Here is a tiny trained network, its code and every weight. The questions are about switching its units off for an input and a class, where a switched-off unit gives its printed mean instead of its output.

import numpy as np


def w(rows, s, z=0):
    codes = np.array(rows[::2]) - 128.0
    scale = np.full(codes.shape[1], s)
    scale[-1] = z or s
    return codes * scale


def f(y):
    return np.maximum(y, 0)


def log_softmax(a):
    a = a - a.max(-1, keepdims=True)
    return a - np.log(np.exp(a).sum(-1, keepdims=True))


def net(x, mask):
    res = np.array(x, float).reshape(1, 8) / 4 @ E
    y = f(res @ A[0][:, :-1].T + A[0][:, -1])
    res = res + np.where(mask, y, B[0][:, -1]) @ B[0][:, :-1]
    return log_softmax(res[-1] @ U[:, :-1].T + U[:, -1])


A, B = {}, {}
E = w([
[170,116,127,43,97,165],'x0',
[132,130,127,129,130,129],'x1',
[129,130,126,129,127,130],'x2',
[223,180,80,100,106,8],'x3',
[144,224,202,118,176,135],'x4',
[124,127,127,121,131,126],'x5',
[129,125,127,128,127,128],'x6',
[223,58,155,160,153,128],'x7',
],0.013)
A[0] = w([
[188,135,98,30,54,193,67],'n0',
[186,232,199,119,163,152,49],'n1',
[81,139,92,246,167,42,165],'n2',
[110,58,23,151,62,129,98],'n3',
[196,50,194,123,173,88,65],'n4',
[223,88,139,180,154,78,76],'n5',
[133,176,137,141,47,59,67],'n6',
[48,170,96,91,94,113,2],'n7',
[191,167,62,109,120,14,72],'n8',
[136,86,55,149,14,104,63],'n9',
[72,224,65,127,31,105,143],'n10',
[136,98,75,140,118,144,67],'n11',
[186,128,134,144,96,89,110],'n12',
],0.011,0.0077)
B[0] = w([
[190,116,17,72,218,132,210],'n0',
[72,190,59,255,109,35,203],'n1',
[222,171,58,14,175,179,229],'n2',
[74,234,140,173,139,92,232],'n3',
[124,124,211,133,111,119,191],'n4',
[227,74,207,125,127,115,202],'n5',
[86,80,114,185,148,168,180],'n6',
[113,4,223,128,176,62,175],'n7',
[25,27,47,209,105,206,248],'n8',
[125,172,95,205,149,67,209],'n9',
[193,46,250,60,96,100,234],'n10',
[101,176,207,221,128,61,156],'n11',
[48,97,107,74,97,149,181],'n12',
],0.0081,0.014)
U = w([
[2,84,106,193,139,233,81],'0',
[71,195,107,199,150,16,71],'1',
[130,74,194,135,130,69,71],'2',
[137,149,53,95,185,127,156],'3',
[95,139,104,141,107,122,251],'4',
],0.011,0.016)

Each question gives the input, the list of numbers given to net, and the class t.
The units are the neurons (one row each of A and B). Each row of codes is followed by its name. A weight is (code - 128) times the scale printed after its matrix; where a second scale follows, it is the last column's (A, B and U).
mask holds one flag per neuron, in row order. A switched-off neuron (its flag False) gives its mean, the last column of its row in B, instead of its output. The means were averaged over made-up inputs and are rounded, as every weight is.
A unit's drop is (log p(t) with every unit on - log p(t) with that unit switched off) / (log p(t) with every unit on - log p(t) with every unit switched off).
The circuit of an input: a set's keep is (log p(t) with only the set's units on - log p(t) with every unit switched off) / (log p(t) with every unit on - log p(t) with every unit switched off). Starting from the 12 units with the biggest drops (on a tie, the unit counted first), units are removed one at a time, each time the one whose removal leaves the highest keep (on an exact tie, the one counted first), for as long as the keep stays at least 0.8.
units of the circuit, in order: the units of the circuit, biggest drop first
unit that matters most: the unit with the biggest drop
k most important neurons: the k neurons with the biggest drops, biggest first
drop of u: that unit's drop, to one decimal
input [-8,5,3,4,-4,8,-8,-7], class 3: unit that matters most -> n2
input [2,7,-2,-3,-5,-8,5,2], class 1: units of the circuit, in order -> (n8 n3 n10)
input [8,0,-1,-2,-2,2,-3,-7], class 3: 4 most important neurons -> (n0 n5 n4 n11)
input [5,1,2,1,5,-3,1,-1], class 1: 2 most important neurons -> (n1 n2)
input [-7,5,5,2,-3,5,-6,-7], class 2: 2 most important neurons -> (n10 n7)
input [7,-7,-7,-5,7,-5,-1,1], class 1: 4 most important neurons -> (n1 n8 n2 n10)
input [4,-8,7,-2,-2,-8,1,-2], class 3: units of the circuit, in order -> (n8 n0)
input [-1,-8,4,5,-4,-1,-4,5], class 0: 3 most important neurons -> (n8 n10 n12)
input [6,-5,5,-3,1,5,4,-1], class 3: 2 most important neurons -> (n8 n0)
input [-2,-8,5,4,-6,-8,-5,1], class 1: 3 most important neurons -> (n9 n3 n11)
input [-4,0,-2,-5,-1,6,8,0], class 4: 2 most important neurons -> (n8 n6)
input [-2,-3,1,-3,-1,-7,-4,-2], class 4: 2 most important neurons -> (n8 n0)
input [-7,-7,-3,5,6,-5,6,6], class 3: 3 most important neurons -> (n2 n10 n3)
input [-6,-4,-8,-3,3,5,5,5], class 3: 4 most important neurons -> (n2 n10 n8 n7)
input [8,2,6,-1,1,5,7,4], class 3: units of the circuit, in order -> (n0)
input [7,3,-2,7,2,5,-3,-7], class 0: 4 most important neurons -> (n8 n6 n2 n5)
input [-1,5,-2,5,-1,5,4,-5], class 0: 3 most important neurons -> (n8 n6 n5)
input [-2,-7,2,6,0,-4,5,6], class 0: 2 most important neurons -> (n8 n10)
input [7,4,-3,-1,-5,3,-3,-7], class 2: 3 most important neurons -> (n10 n7 n2)
input [-6,3,7,-6,7,2,-6,-2], class 1: units of the circuit, in order -> (n8)
input [8,5,-4,-7,1,-3,5,-1], class 3: units of the circuit, in order -> (n8 n0)
input [3,4,-1,7,1,0,2,-2], class 0: drop of n8 -> 0.6
input [-2,1,-6,8,-1,-7,1,4], class 0: drop of n8 -> 0.8
input [-7,0,3,3,-3,-5,4,6], class 3: drop of n2 -> 2.3
input [5,-1,0,8,4,-7,0,5], class 0: drop of n0 -> 0.0
